Here is a tiny trained network, its code and every weight. The questions are about switching its units off for an input and a class, where a switched-off unit gives its printed mean instead of its output.

import numpy as np


def w(rows, s, z=0):
    codes = np.array(rows[::2]) - 128.0
    scale = np.full(codes.shape[1], s)
    scale[-1] = z or s
    return codes * scale


def norm(h):
    return h / np.sqrt((h * h).mean(-1, keepdims=True) + 1e-5)


def f(y):
    return y / 2 * (1 + np.tanh(0.7978845608 * (y + 0.044715 * y**3)))


def log_softmax(a):
    a = a - a.max(-1, keepdims=True)
    return a - np.log(np.exp(a).sum(-1, keepdims=True))


def net(x, mask):
    res = np.array(x, float).reshape(1, 6) / 4 @ E
    u = 0
    for l in range(2):
        y = f(norm(res) @ A[l][:, :-1].T + A[l][:, -1])
        res = res + np.where(mask[u : u + 3], y, B[l][:, -1]) @ B[l][:, :-1]
        u += 3
    return log_softmax(norm(res)[-1] @ U[:, :-1].T + U[:, -1])


A, B = {}, {}
E = w([
[120,130,119,128,128,124,125],'x0',
[98,149,133,56,162,211,242],'x1',
[128,126,125,126,129,132,126],'x2',
[204,219,107,72,147,139,110],'x3',
[133,128,134,128,127,128,125],'x4',
[90,163,189,138,180,157,2],'x5',
],0.0068)
A[0] = w([
[70,147,203,132,181,155,124,163],'0.n1',
[122,35,64,176,112,92,204,4],'0.n2',
[254,123,36,95,33,79,190,215],'0.n3',
],0.0063,0.0016)
B[0] = w([
[100,64,103,66,148,176,101,180],'0.n1',
[139,174,114,180,54,119,142,187],'0.n2',
[137,94,126,204,255,122,160,253],'0.n3',
],0.008,0.0059)
A[1] = w([
[203,216,97,54,116,167,64,80],'1.n1',
[140,124,137,130,138,108,239,5],'1.n2',
[246,142,52,72,131,108,147,91],'1.n3',
],0.013,0.0019)
B[1] = w([
[110,183,188,142,84,34,228,227],'1.n1',
[145,157,118,22,1,142,44,255],'1.n2',
[153,101,90,129,244,214,29,195],'1.n3',
],0.0073,0.0065)
U = w([
[138,84,80,249,54,63,176,157],'0',
[64,59,164,163,117,96,15,145],'1',
[201,101,71,195,232,113,107,232],'2',
[138,221,196,168,138,24,107,55],'3',
[120,103,76,61,10,168,173,194],'4',
[27,70,148,78,171,225,150,179],'5',
[199,176,58,40,177,213,147,7],'6',
[80,208,195,59,176,124,215,69],'7',
],0.012,0.0011)

Each question gives the input, the list of numbers given to net, and the class t.
The units are the neurons (one row each of A and B). Each row of codes is followed by its name. A weight is (code - 128) times the scale printed after its matrix; where a second scale follows, it is the last column's (A, B and U).
mask holds one flag per neuron, layer by layer. A switched-off neuron (its flag False) gives its mean, the last column of its row in B, instead of its output. The means were averaged over made-up inputs and are rounded, as every weight is.
A unit's drop is (log p(t) with every unit on - log p(t) with that unit switched off) / (log p(t) with every unit on - log p(t) with every unit switched off).
The circuit of an input: a set's keep is (log p(t) with only the set's units on - log p(t) with every unit switched off) / (log p(t) with every unit on - log p(t) with every unit switched off). Starting from all 6 units, units are removed one at a time, each time the one whose removal leaves the highest keep (on an exact tie, the one counted first), for as long as the keep stays at least 0.8.
units of the circuit, in order: the units of the circuit, biggest drop first
most important unit: the unit with the biggest drop
top k neurons: the k neurons with the biggest drops, biggest first
k most important neurons of layer l: the k neurons of layer l with the biggest drops, biggest first
drop when u is switched off: that unit's drop, to one decimal
input [-5,-8,4,4,-1,6], class 3: units of the circuit, in order : [1.n1; 0.n3]
input [-4,5,3,-2,0,-3], class 4: most important unit : 1.n2
input [4,-4,-3,2,-1,-4], class 2: top 2 neurons : [1.n1; 0.n3]
input [6,2,2,6,1,8], class 7: units of the circuit, in order : [1.n1; 0.n1]
input [-8,-4,5,-2,1,0], class 0: top 2 neurons : [1.n3; 1.n2]
input [8,2,-8,3,3,6], class 7: 2 most important neurons of layer 1 : [1.n1; 1.n2]
input [-2,-7,4,4,6,7], class 3: top 2 neurons : [1.n1; 0.n3]
input [-4,3,-4,4,4,1], class 7: top 2 neurons : [1.n1; 0.n3]
input [-1,2,-8,3,-7,5], class 7: 2 most important neurons of layer 0 : [0.n1; 0.n2]
input [5,1,2,-7,-1,-2], class 4: 2 most important neurons of layer 1 : [1.n1; 1.n2]
input [-4,-8,-6,3,-2,-7], class 2: drop when 1.n3 is switched off : 0.1
input [2,0,-6,5,-6,-6], class 2: drop when 0.n3 is switched off : 0.7
input [-8,4,-6,7,6,6], class 7: drop when 1.n1 is switched off : 0.9
input [-2,-3,3,7,-6,-4], class 2: units of the circuit, in order : [0.n3]
input [-5,1,-3,0,-6,8], class 5: 2 most important neurons of layer 0 : [0.n1; 0.n2]
